Below are the code and all the weights of a small trained network. Each question names an input and a target symbol and asks about switching units off, where a switched-off unit gives its printed mean instead of its output.

import numpy as np


def w(rows, s, z=0):
    codes = np.array(rows[::2]) - 128.0
    scale = np.full(codes.shape[1], s)
    scale[-1] = z or s
    return codes * scale


def norm(h):
    return h / np.sqrt((h * h).mean(-1, keepdims=True) + 1e-5)


def softmax(a):
    e = np.exp(a - a.max(-1, keepdims=True))
    return e / e.sum(-1, keepdims=True)


def log_softmax(a):
    a = a - a.max(-1, keepdims=True)
    return a - np.log(np.exp(a).sum(-1, keepdims=True))


def net(x, mask):
    ids = ['ΓΘΛΦΨαβδεζηπστω'.index(c) for c in x.split()]
    T = len(ids)
    res = E[ids] + P[:T]
    u = 0
    for l in range(3):
        r = norm(res)
        for j in range(2):
            rows = slice(4 * j, 4 * j + 4)
            q, k, v = (r @ M[l][rows].T for M in (Q, K, V))
            z = softmax(np.where(np.tri(T) > 0, q @ k.T / 4**0.5, -1e9)) @ v
            o = O[l][rows]
            res = res + np.where(mask[u + j], z, o[:, -1]) @ o[:, :-1]
        u += 2
    return log_softmax(norm(res)[-1] @ U[:, :-1].T + U[:, -1])


Q, K, V, O = {}, {}, {}, {}
E = w([
[118,81,73,168,102,68,144],'Γ',
[54,129,61,213,114,137,75],'Θ',
[104,136,167,141,89,151,91],'Λ',
[110,104,130,135,135,133,132],'Φ',
[153,137,118,145,96,160,179],'Ψ',
[139,108,99,167,134,157,168],'α',
[128,94,171,138,127,131,89],'β',
[121,112,145,142,144,183,61],'δ',
[109,149,127,108,99,185,124],'ε',
[160,67,141,157,176,176,171],'ζ',
[160,142,148,142,97,137,107],'η',
[126,189,75,210,119,69,187],'π',
[1,204,146,114,116,144,194],'σ',
[127,94,123,174,134,154,187],'τ',
[132,109,140,129,123,119,140],'ω',
],0.025)
P = w([
[116,4,157,181,3,168,152],'0',
[144,192,194,172,197,100,165],'1',
[152,167,102,100,162,136,116],'2',
[100,105,132,209,17,159,165],'3',
[121,186,188,158,171,72,158],'4',
[140,162,103,95,151,113,119],'5',
],0.018)
Q[0] = w([
[99,74,68,136,133,216,142],'L0H1',
[149,144,95,26,119,143,125],'L0H1',
[165,109,128,115,161,63,135],'L0H1',
[161,212,123,171,193,91,165],'L0H1',
[47,178,158,166,201,138,116],'L0H2',
[64,158,175,107,170,152,252],'L0H2',
[137,209,111,98,182,71,162],'L0H2',
[73,220,167,182,69,70,141],'L0H2',
],0.02)
K[0] = w([
[145,100,156,98,138,204,221],'L0H1',
[179,147,113,6,99,121,141],'L0H1',
[129,69,81,107,176,93,101],'L0H1',
[141,173,25,191,120,51,133],'L0H1',
[15,124,85,174,179,73,101],'L0H2',
[25,165,58,166,135,107,237],'L0H2',
[130,140,109,96,141,40,171],'L0H2',
[65,208,121,143,26,43,110],'L0H2',
],0.018)
V[0] = w([
[123,139,70,139,147,83,62],'L0H1',
[150,79,183,46,134,132,149],'L0H1',
[183,159,153,163,114,80,128],'L0H1',
[123,116,102,153,99,96,149],'L0H1',
[44,146,171,193,110,189,125],'L0H2',
[104,133,127,166,175,97,111],'L0H2',
[112,102,135,253,151,127,80],'L0H2',
[194,147,161,140,87,163,89],'L0H2',
],0.017)
O[0] = w([
[152,177,145,139,161,48,153,84],'L0H1',
[68,110,35,151,157,116,26,21],'L0H1',
[114,151,162,194,180,162,159,187],'L0H1',
[138,66,151,143,171,118,166,187],'L0H1',
[9,98,167,66,133,109,198,247],'L0H2',
[164,154,144,59,60,119,121,148],'L0H2',
[133,64,170,53,52,103,167,206],'L0H2',
[122,92,190,193,146,59,108,101],'L0H2',
],0.011)
Q[1] = w([
[79,164,57,151,88,182,186],'L1H1',
[75,129,168,143,71,154,131],'L1H1',
[97,137,82,236,20,92,144],'L1H1',
[115,180,157,175,121,103,91],'L1H1',
[140,150,122,167,108,91,249],'L1H2',
[174,125,113,37,114,170,185],'L1H2',
[189,44,47,149,105,186,145],'L1H2',
[70,238,91,154,120,157,191],'L1H2',
],0.017)
K[1] = w([
[178,141,57,163,60,109,245],'L1H1',
[167,128,182,89,143,74,154],'L1H1',
[188,225,155,243,164,155,176],'L1H1',
[146,153,111,186,165,56,60],'L1H1',
[173,134,108,148,198,30,235],'L1H2',
[173,84,141,28,136,120,206],'L1H2',
[249,48,100,135,145,232,159],'L1H2',
[31,195,97,146,205,159,197],'L1H2',
],0.014)
V[1] = w([
[114,152,149,144,153,132,125],'L1H1',
[143,124,163,125,120,217,106],'L1H1',
[141,100,140,104,132,156,119],'L1H1',
[102,76,134,126,145,145,119],'L1H1',
[168,151,71,116,182,113,101],'L1H2',
[144,140,118,120,145,138,105],'L1H2',
[114,127,61,234,4,95,185],'L1H2',
[120,188,139,151,109,105,153],'L1H2',
],0.02)
O[1] = w([
[135,112,126,164,156,124,152,117],'L1H1',
[113,86,141,103,163,171,170,148],'L1H1',
[114,109,154,100,131,153,120,147],'L1H1',
[116,80,156,105,126,137,89,163],'L1H1',
[145,132,154,139,107,94,206,7],'L1H2',
[140,152,144,122,112,131,176,79],'L1H2',
[52,6,85,141,215,77,102,160],'L1H2',
[153,117,98,146,112,63,113,156],'L1H2',
],0.017)
Q[2] = w([
[143,200,174,71,253,95,126],'L2H1',
[101,107,165,133,138,77,186],'L2H1',
[137,108,138,51,222,138,174],'L2H1',
[207,107,143,147,72,163,145],'L2H1',
[151,118,56,130,73,111,111],'L2H2',
[228,111,77,107,168,180,123],'L2H2',
[128,48,167,125,104,96,103],'L2H2',
[131,169,148,82,202,103,86],'L2H2',
],0.029)
K[2] = w([
[125,192,160,91,252,126,132],'L2H1',
[122,92,168,139,135,81,161],'L2H1',
[123,124,139,43,203,144,158],'L2H1',
[184,129,150,129,79,141,145],'L2H1',
[191,142,155,133,130,152,81],'L2H2',
[163,93,104,133,142,219,135],'L2H2',
[154,104,101,93,97,75,125],'L2H2',
[81,133,76,115,152,160,105],'L2H2',
],0.036)
V[2] = w([
[124,114,98,156,4,117,134],'L2H1',
[108,56,121,221,37,140,141],'L2H1',
[176,88,83,114,145,105,99],'L2H1',
[154,165,119,182,137,142,179],'L2H1',
[145,108,190,154,143,186,118],'L2H2',
[160,71,109,133,120,144,82],'L2H2',
[127,153,126,89,134,181,102],'L2H2',
[68,158,129,169,107,135,110],'L2H2',
],0.022)
O[2] = w([
[43,42,92,134,70,206,170,50],'L2H1',
[50,120,161,157,46,249,188,160],'L2H1',
[190,95,166,111,83,148,107,88],'L2H1',
[79,125,179,52,111,113,102,2],'L2H1',
[116,138,82,187,76,138,172,179],'L2H2',
[127,102,96,134,68,78,128,175],'L2H2',
[134,190,107,139,124,69,226,117],'L2H2',
[41,157,105,74,141,132,139,134],'L2H2',
],0.013,0.0094)
U = w([
[49,40,68,124,115,152,101,212],'Γ',
[114,177,206,155,63,187,188,184],'Θ',
[108,159,184,89,2,101,73,154],'Λ',
[168,70,234,97,208,107,78,63],'Φ',
[137,106,161,36,53,26,192,146],'Ψ',
[152,132,44,21,72,111,91,97],'α',
[85,184,94,148,113,120,20,111],'β',
[196,101,59,100,178,166,173,19],'δ',
[120,178,212,236,108,105,93,104],'ε',
[166,186,113,197,102,152,56,183],'ζ',
[235,87,142,112,79,139,85,129],'η',
[187,143,64,106,118,134,30,163],'π',
[145,133,113,216,211,174,108,4],'σ',
[80,202,146,71,222,129,138,128],'τ',
[191,176,164,71,112,241,70,97],'ω',
],0.0087,0.003)

Each question gives the input, a string of symbols that net reads in full, and the target symbol t.
The units are the heads (4 rows each of Q, K, V and O). Each row of codes is followed by its name. A weight is (code - 128) times the scale printed after its matrix; where a second scale follows, it is the last column's (O and U).
mask holds one flag per head, layer by layer. A switched-off head (its flag False) gives its mean, the last column of its rows in O, instead of its output. The means were averaged over made-up inputs and are rounded, as every weight is.
A unit's drop is (log p(t) with every unit on - log p(t) with that unit switched off) / (log p(t) with every unit on - log p(t) with every unit switched off).
The circuit of an input: a set's keep is (log p(t) with only the set's units on - log p(t) with every unit switched off) / (log p(t) with every unit on - log p(t) with every unit switched off). Starting from all 6 units, units are removed one at a time, each time the one whose removal leaves the highest keep (on an exact tie, the one counted first), for as long as the keep stays at least 0.8.
circuit, biggest first: the units of the circuit, biggest drop first
most important unit: the unit with the biggest drop
heads that matter: for each layer, one digit per head in row order, 1 if its drop is at least 0.15 and else 0, layers parted by /
input σ Θ ζ Φ β, target Ψ: circuit, biggest first => [L0H2]
input Ψ Φ π Φ α, target Φ: circuit, biggest first => [L0H1; L2H2; L1H2]
input τ ω Φ α η Λ, target β: circuit, biggest first => [L0H2; L0H1; L1H2]
input τ σ π σ Ψ, target τ: circuit, biggest first => [L0H2; L2H2]
input α σ σ β π, target Φ: circuit, biggest first => [L2H2; L1H2; L0H1]
input π β β τ Ψ, target Φ: heads that matter => 10 / 01 / 10
input π τ τ δ σ η, target ε: heads that matter => 01 / 00 / 00
input τ ζ Φ, target π: heads that matter => 11 / 00 / 10
input ω Φ τ ζ Ψ, target σ: circuit, biggest first => [L2H1; L0H1]
input ω σ τ, target δ: heads that matter => 11 / 11 / 11
input β ω σ Λ η, target τ: heads that matter => 00 / 00 / 10
input η ζ Θ π ζ ε, target α: circuit, biggest first => [L0H1; L2H2]
input η π Λ η ε, target Φ: heads that matter => 10 / 01 / 01
input β τ ζ σ ε, target τ: circuit, biggest first => [L2H1; L0H2]
input Φ ζ α, target η: most important unit => L0H2
input Φ Φ τ Φ π, target Φ: circuit, biggest first => [L2H2; L0H1; L1H2]
input τ π Φ ζ Ψ, target Φ: circuit, biggest first => [L0H1; L1H2; L2H2]
input ζ Φ η β ζ, target ω: heads that matter => 01 / 11 / 00
input σ ζ Φ δ ζ, target τ: heads that matter => 01 / 01 / 10
input π Γ τ σ ζ, target τ: heads that matter => 01 / 00 / 01
input η Φ τ π τ, target Φ: heads that matter => 10 / 01 / 11
input τ δ τ π δ ζ, target Θ: heads that matter => 01 / 01 / 01
input τ α Θ ω η, target Ψ: heads that matter => 00 / 00 / 00
